What each symbol does to the nodes:
Q405: vu>Q615, si>Q368, ku>Q462, ke>Q711, ze>Q724, fe>Q703
Q985: vu>Q212, si>Q198, ku>Q284, ke>Q630, ze>Q550, fe>Q267
Q557: vu>Q414, si>Q812, ku>Q634, ke>Q902, ze>Q630, fe>Q284
Q527: vu>Q571, si>Q212, ku>Q221, ke>Q800, ze>Q340, fe>Q423
Q198: vu>Q985, si>Q696, ku>Q288, ke>Q284, ze>Q267, fe>Q936
Q423: vu>Q340, si>Q550, ku>Q212, ke>Q527, ze>Q934, fe>Q377
Q895: vu>Q605, si>Q78, ku>Q35, ke>Q931, ze>Q683, fe>Q137
Q683: vu>Q650, si>Q137, ku>Q895, ke>Q605, ze>Q210, fe>Q454
Q862: vu>Q868, si>Q489, ku>Q113, ke>Q981, ze>Q902, fe>Q634
Q868: vu>Q378, si>Q862, ku>Q981, ke>Q609, ze>Q741, fe>Q902
Q113: vu>Q981, si>Q340, ku>Q571, ke>Q703, ze>Q862, fe>Q489
Q711: vu>Q825, si>Q462, ku>Q442, ke>Q11, ze>Q615, fe>Q405
Q605: vu>Q194, si>Q895, ku>Q931, ke>Q952, ze>Q650, fe>Q683
Q221: vu>Q800, si>Q630, ku>Q414, ke>Q143, ze>Q527, fe>Q212
Q571: vu>Q703, si>Q527, ku>Q800, ke>Q368, ze>Q113, fe>Q340
Q194: vu>Q288, si>Q605, ku>Q952, ke>Q604, ze>Q696, fe>Q650
Q936: vu>Q267, si>Q737, ku>Q696, ke>Q198, ze>Q834, fe>Q666
Q288: vu>Q284, si>Q194, ku>Q604, ke>Q812, ze>Q198, fe>Q696
Q812: vu>Q557, si>Q604, ku>Q158, ke>Q634, ze>Q284, fe>Q288
Q414: vu>Q143, si>Q557, ku>Q902, ke>Q741, ze>Q221, fe>Q630
Q825: vu>Q399, si>Q711, ku>Q11, ke>Q666, ze>Q712, fe>Q615
Q834: vu>Q321, si>Q666, ku>Q936, ke>Q267, ze>Q301, fe>Q399
Q35: vu>Q931, si>Q712, ku>Q399, ke>Q301, ze>Q895, fe>Q78
Q952: vu>Q604, si>Q931, ku>Q410, ke>Q27, ze>Q194, fe>Q605
Q550: vu>Q423, si>Q267, ku>Q985, ke>Q212, ze>Q377, fe>Q321
Q489: vu>Q862, si>Q934, ku>Q340, ke>Q113, ze>Q634, fe>Q158
Q11: vu>Q666, si>Q442, ku>Q210, ke>Q737, ze>Q825, fe>Q711
Q934: vu>Q489, si>Q377, ku>Q423, ke>Q340, ze>Q158, fe>Q27
Q604: vu>Q812, si>Q952, ku>Q27, ke>Q158, ze>Q288, fe>Q194
Q615: vu>Q712, si>Q405, ku>Q711, ke>Q825, ze>Q984, fe>Q724
Q631: vu>Q442, si>Q225, ku>Q628, ke>Q454, ze>Q462, fe>Q165
Q78: vu>Q895, si>Q984, ku>Q712, ke>Q35, ze>Q137, fe>Q590
Q737: vu>Q936, si>Q210, ku>Q650, ke>Q696, ze>Q666, fe>Q11
Q27: vu>Q158, si>Q410, ku>Q377, ke>Q934, ze>Q604, fe>Q952
Q800: vu>Q368, si>Q221, ku>Q143, ke>Q165, ze>Q571, fe>Q527
Q650: vu>Q696, si>Q683, ku>Q605, ke>Q194, ze>Q737, fe>Q210
Q590: vu>Q137, si>Q609, ku>Q984, ke>Q78, ze>Q628, fe>Q378
Q301: vu>Q410, si>Q399, ku>Q834, ke>Q321, ze>Q931, fe>Q35
Q628: vu>Q454, si>Q378, ku>Q590, ke>Q137, ze>Q631, fe>Q225
Q462: vu>Q711, si>Q165, ku>Q631, ke>Q442, ze>Q405, fe>Q368
Q630: vu>Q221, si>Q284, ku>Q557, ke>Q414, ze>Q212, fe>Q985
Q378: vu>Q628, si>Q868, ku>Q609, ke>Q590, ze>Q225, fe>Q741
Q321: vu>Q377, si>Q834, ku>Q267, ke>Q550, ze>Q410, fe>Q301
Q609: vu>Q590, si>Q981, ku>Q724, ke>Q984, ze>Q378, fe>Q868
Q634: vu>Q902, si>Q158, ku>Q489, ke>Q862, ze>Q557, fe>Q812
Q158: vu>Q634, si>Q27, ku>Q934, ke>Q489, ze>Q812, fe>Q604
Q225: vu>Q631, si>Q741, ku>Q378, ke>Q628, ze>Q165, fe>Q143
Q377: vu>Q934, si>Q321, ku>Q550, ke>Q423, ze>Q27, fe>Q410
Q212: vu>Q527, si>Q985, ku>Q630, ke>Q221, ze>Q423, fe>Q550
Q981: vu>Q609, si>Q113, ku>Q703, ke>Q724, ze>Q868, fe>Q862
Q137: vu>Q683, si>Q590, ku>Q78, ke>Q895, ze>Q454, fe>Q628
Q454: vu>Q210, si>Q628, ku>Q137, ke>Q683, ze>Q442, fe>Q631
Q741: vu>Q225, si>Q902, ku>Q868, ke>Q378, ze>Q143, fe>Q414
Q165: vu>Q462, si>Q143, ku>Q225, ke>Q631, ze>Q368, fe>Q800
Q410: vu>Q27, si>Q301, ku>Q321, ke>Q377, ze>Q952, fe>Q931
Q703: vu>Q724, si>Q571, ku>Q368, ke>Q405, ze>Q981, fe>Q113
Q666: vu>Q834, si>Q11, ku>Q737, ke>Q936, ze>Q399, fe>Q825
Q442: vu>Q11, si>Q631, ku>Q454, ke>Q210, ze>Q711, fe>Q462
Q368: vu>Q405, si>Q800, ku>Q165, ke>Q462, ze>Q703, fe>Q571
Q143: vu>Q165, si>Q414, ku>Q741, ke>Q225, ze>Q800, fe>Q221
Q724: vu>Q984, si>Q703, ku>Q405, ke>Q615, ze>Q609, fe>Q981
Q931: vu>Q952, si>Q35, ku>Q301, ke>Q410, ze>Q605, fe>Q895
Q712: vu>Q35, si>Q615, ku>Q825, ke>Q399, ze>Q78, fe>Q984
Q284: vu>Q630, si>Q288, ku>Q812, ke>Q557, ze>Q985, fe>Q198
Q399: vu>Q301, si>Q825, ku>Q666, ke>Q834, ze>Q35, fe>Q712
Q984: vu>Q78, si>Q724, ku>Q615, ke>Q712, ze>Q590, fe>Q609
Q210: vu>Q737, si>Q454, ku>Q683, ke>Q650, ze>Q11, fe>Q442
Q340: vu>Q113, si>Q423, ku>Q527, ke>Q571, ze>Q489, fe>Q934
Q267: vu>Q550, si>Q936, ku>Q198, ke>Q985, ze>Q321, fe>Q834
Q696: vu>Q198, si>Q650, ku>Q194, ke>Q288, ze>Q936, fe>Q737
Q902: vu>Q741, si>Q634, ku>Q862, ke>Q868, ze>Q414, fe>Q557

The rows follow the links: the fewer symbols apart two nodes are, the more alike their rows tend to be.

Each row is also shifted at random along 5 hidden directions that mean nothing.

One row for each node, in no order:
Each row stands for one node.
1:  -9    8   -4    4    9    2  -17  -25   31   -6   23  -25   24   17  -18   15   -3  -11    9   -9   33   -1    6   22   11
2:  14   -5   14  -10   16   29    3   21  -31   24   16   -4   20   30  -18    8  -10   -3   -9    7   67  -20    7   10   -4
3: -30   -9   12    6    0   -7    7    2  -74  -15   13  -10   16    9   -8   11   15  -30   13   11   32    6   -2    3   24
4:   7  -25  -38   18    1   20   29    6   16   12   15   13   19   13  -15   12  -13   -6  -11  -37  -47  -15   18  -39    3
5:   2  -27  -22   23   -8  -11   34   15  -14   -8  -20   27  -24  -25   12  -13    7    6   -8  -38   41    6  -14  -55   -1
6:  17   14  -25   16   12   29    0   83   27   35   10   21   11   17  -14    5  -30   -2  -11   -1   10  -20   21  -11   -1
7: -24    5  -24   22   -7  -26  -12  -27   40  -28    1  -12   -1  -16    5    4    7  -11   13    3    4   19   -4  -17   20
8: -29  -17  -16   22    2    1   14   12  -53  -10   19   -5   23   13  -13   16    5  -33    7   12   44    1    6  -32   31
9: -20    5   16   -8   -9  -23  -12  -30  -27  -23   -8  -13   -8  -13   13   -3   17   -7   12   36  -15   17  -10    7    9
10: -19   24   11    1    2  -20  -29  -15   21  -19    7  -23    4   -3   -2    5    8  -11   20    7   29   15   -5   39   15
11:  25  -10   -1  -14    9   23    3  -13   10   20    2   -4    4   15   -3   -2  -12   16  -18   24   38  -17    3  -20  -16
12: -12   -6    6    0   -8  -28   -4  -49    1  -29  -15  -12  -18  -23   16   -9   18    5    6   10   39   19  -20  -13    3
13: -21   30    6    9    6   -4  -25   36    1   -3   16  -11   15   10  -13   12   -2  -22   19    3   13    6    8   44   20
14:  -4   14   53  -23   -4  -21  -12  -14  -39  -14  -15   -6  -19  -14   11  -12   22    6   15  -17    2   15  -20   67   -9
15: -21  -20   -9   -7  -20  -28    1  -83  -15  -34  -15  -16  -13  -22   26   -5   19   -1   -1   71  -52   18  -11  -55    8
16: -26   -7  -47   39    2   -1    5   19   14  -10   20   -3   21    6  -13   16   -8  -28    5    8   39    3   12  -50   32
17:   8   -6   37  -29   -8  -17   -3  -58  -22  -15  -23   -8  -25  -18   21  -17   20   21   -1   11   -1   10  -22   17  -19
18: -21    9   -1   13    2   -6   -9    4    3  -11   19  -12   19    9  -15   15    3  -22   16  -24    2    6    6   28   20
19:  -8   13   12    6  -10  -21    1   35  -13  -10  -17   19  -21  -23   11  -10   10    0   13  -38  -40   15   -9   31    0
20: -26    3   23   -1   -6  -17   -2   -8  -49  -20    6   -8    7   -3   -2    7   19  -21   20  -17  -27   13   -5   38   15
21:  -1   30   -4   13   -1  -11  -15   76    8    6  -21   23  -28  -20   16  -16   -8    4    2   28   30    9   -5   -4    0
22:  -9   28   -8    0  -10  -31  -36  -33   73  -22  -15  -13  -20  -26   20   -8    3   11   10   33  -35   22   -8    7    0
23:  16   20   10  -23   11   21  -28  -18   41   18   17  -22   20   26  -12    9  -16    7   -4   32  -20  -15   14   35   -9
24:  -1    9    6   10   -8  -21    3   19   17  -11  -18   17  -24  -27   10  -13   10    9   10  -62  -14   15  -13   27   -6
25:   1  -23  -37   21    6   24   25   25  -10   15   18   10   23   19  -16   13  -15  -14  -13   -1   19  -17   17  -55   12
26:  11  -12   15  -11   -5   -8   11  -20  -16   -5  -21    7  -24  -18   15  -16   11   19   -6   -7   25    5  -18  -10  -16
27:  19  -12   -2  -12   11   28    4    1  -17   23    7   -4   11   22   -6    1  -13    6  -19   49   59  -21    7  -33   -8
28: -27    6   21    6   -5  -17    2   26  -61  -16    0    3   -1   -7    0    2   17  -22   19  -16   -8   14   -6   32   18
29:  20   -1   -7  -13    8   11  -17  -77   88    3   16  -30   18   16  -13    9  -10   18   -6  -17    1  -10    5   15  -14
30:  13   -2   30   -5   15   35   22   83  -75   35   16   21   20   30  -26    8   -8  -12    0  -59   15  -23   12   51   -5
31: -14    0   -7    8    8   13   -2   20  -25    5   22   -8   26   23  -17   16   -6  -23    3   20   21   -7   14   -3   19
32:  30    8   -3  -24    8   22  -19  -21   40   24   -7  -10   -4   12    9   -7  -20   26  -23   85   19  -17    6  -28  -22
33:  24   -9   -2  -11   -7    0    9  -28   35    4  -19   11  -20  -16   13  -14    0   27  -12  -25  -48   -2   -6   -8  -25
34: -16  -17   -9   19  -12  -27   19  -16  -10  -26  -14   10  -18  -28   11   -7   19   -3    9  -43    8   19  -16  -20    7
35: -26   18  -31   22   -8  -17  -19   12   34  -15    5   -4    4   -8    5    7   -5  -18   11   39  -47   13   10  -20   24
36:  15  -16   -4    0    2   14   22   42  -45   19  -16   24  -16   -3   11  -12   -6    9  -18   31   50  -10   -4  -50  -10
37:  11   10    8  -11   -6  -12  -10   -6   16   -2  -24    6  -28  -20   21  -18    2   20   -5   28   -2    7  -12   -6  -16
38:  24  -11   -3   -7   -1    6   12   -8   21   10  -15   11  -16   -9    8  -12   -4   24  -13  -20    3   -6   -6  -15  -21
39:  30   -3   10  -18   -1   11    5  -18   31   14  -10    8   -9   -1    3   -7   -5   27  -11  -37  -50  -10   -1   20  -28
40:  18   -8  -27   19    6   24   23   56   18   26    6   27    7    9  -14    3  -19    2  -11  -53  -12  -17   15  -15   -5
41: -19    3   -6    5   -2    3   -3    7  -17   -2   19   -6   22   15  -10   16   -1  -22    9   10  -69   -1   16   11   17
42: -24   -4    6  -11  -16  -19   -5  -26  -54  -21  -13   -6  -11  -14   24   -5   14  -10    2   92  -55   14   -5  -33   13
43: -21   19   26   -7   -6  -20  -17   -8  -21  -19    0  -11   -1   -7    3    2   15  -12   20   -1  -36   16   -5   50   10
44:  13   -2   11  -12   10   32    8   42  -40   30   13    8   17   27  -13    7  -14   -4  -10   16   -7  -22   16    8   -5
45:  22  -25   -3  -10   -1   17   25   -9  -15   16   -8   14   -6    2    4   -7   -4   16  -19   -2  -19  -14    0  -32  -18
46:  15   39  -29    6   14   14  -45    5  129   17   18  -19   16   17  -14   10  -31   10   -2   21    7  -10   19   16   -2
47:  31  -20   25  -32    1    6    7  -71    9    3  -12  -11  -12   -2    8  -12    7   32  -14  -13   27   -7  -16    4  -31
48:  20   29    5   -4    4   -7  -23   23   62    8  -21    7  -28  -17   13  -18   -9   26   -3    2   44    4  -10   17  -19
49:  20  -31   -4  -10    7   22   22  -36  -10   13    7   -5   11   15   -8    2   -3   10  -18   -2   46  -17    0  -34  -12
50:  -12   -19    -7    32    13    20    36    67   -54    11    30    15    33    24   -37    20    -1   -32     9  -104    60   -12    11    17    20
51:  -1    6  -16    6   11   22   -8   28    3   17   20   -6   24   25  -15   14  -18  -13   -5   40   25  -14   17  -15   11
52:   0  -40   11  -12    5   17   27  -61  -50   -2   22  -17   29   25  -19   15   11  -10   -4  -29   13  -13    2   -5    2
53:  32   -2  -15  -11    5   11   -9  -46   82   12   -4   -9   -6    1    3   -6  -14   31  -18    7   17  -11    0  -21  -24
54:  -9   -7  -15   10    5   13    6    3   -4    3   22   -7   27   20  -18   17   -6  -17    2   -8  -14   -8   15   -4   14
55: -11   24   45  -22  -10  -24  -19  -12  -18  -17  -10   -5  -13  -14    9   -6   19    0   22  -24  -79   17  -10   82   -5
56:  -4   22  -11    7    9    9  -23   15   45    8   22  -13   23   19  -18   16  -14  -11    7    1   -8   -5   16   27   10
57:  -9  -21    9    3  -12  -19   25   -9  -53  -17  -20   14  -20  -23   16  -12   20    0    2  -17   -2   13  -17  -21    0
58: -19   -7   12  -15   -8  -27  -17  -91   -7  -35   -6  -33   -7  -12   17   -2   21    0    6   62   30   18  -17  -17    8
59:  -6    7   12   -1   -2  -18   -9    6  -20  -11  -18    1  -23  -18   17  -14    9    4    2   37   73   13  -18  -12    1
60: -12   41   14    5    0  -20  -33   52   11   -5  -13    3  -19  -15   11   -9    0   -2   15   27   30   16   -7   36    6
61: -33   -7  -13   28   -4  -11   13   31  -45  -16   12    6   12    0   -9   11    9  -33   15  -22    6   10    4   -8   30
62:  19  -27  -24   15    6   18   32   22   -5   17   -2   20   -2    3   -5   -4   -9    8  -19  -25   72  -14    0  -55   -7
63:  16  -31   27  -20   -2    5   30  -18  -69    4  -17   11  -16   -6   11  -14   14   14  -13  -10   26   -5  -16  -14  -19
64: -11    4   -8    0    3   -1  -18  -45   35  -10   20  -28   22   14  -11   15   -1  -10    8   11   -6    1    8   10   11
65:   7   13   -5   13   -8  -20    1   21   53   -7  -20   21  -27  -29    9  -14    3   16    7  -79  -36   13  -10   28  -12
66:  -3   10   19   -2   13   19   -2   38  -29   16   25   -4   29   29  -27   17   -5  -19   10  -37    2  -12   14   56    8
67:  15  -24   -1   -2  -10   -5   30  -17   -3   -2  -19   21  -20  -19   11  -13    9   18   -9  -55  -44    1  -10  -14  -19
68:  15  -21   18  -16   -3   -3   17  -31  -26   -2  -20    6  -21  -14   14  -15   12   20  -11   -6   33    0  -17  -15  -19
69:  24  -49    5  -23   -2   14   34  -92   -9    1    1   -8    6    7   -2   -1    9   21  -18  -36  -19  -14   -6  -26  -23
70:  25   15  -15    1    2   15   -3   49   43   26  -12   23  -15   -3    6  -11  -22   20  -14   10  -24  -11    8  -12  -18
71: -18   22   23  -11   -2  -10  -25  -16   -3  -12   12  -21   13    8   -6   11    8  -14   19    5  -52    9    4   59   11

Some nodes, each with its row:
Q137 15
Q225 37
Q934 30
Q630 49
Q800 36
Q340 32
Q952 31
Q724 21
Q936 41
Q902 39
Q165 5
Q198 50
Q27 46
Q143 33
Q212 27
Q35 10
Q981 68
Q571 38
Q378 65
Q194 1
Q368 26
Q605 13

Row, symbols taken left to right, then the row they reach:
2 ze ku ze ku fe: 51
18 ze si fe ze ze: 22
43 fe ke ze: 28
62 si ze fe: 25
67 ke ze vu ke ke: 20
47 fe ke ku fe ku: 53
17 vu vu vu: 7
61 si si ze vu fe: 12
63 ku ze fe: 45
23 fe ze vu ke: 44
8 ku ze ku: 16
55 si si ku vu ke: 42
40 fe si fe si: 71
58 ze ku fe ku: 60
64 ku vu fe fe: 3
54 ku fe ke: 66
14 fe ku ku fe ke si: 48

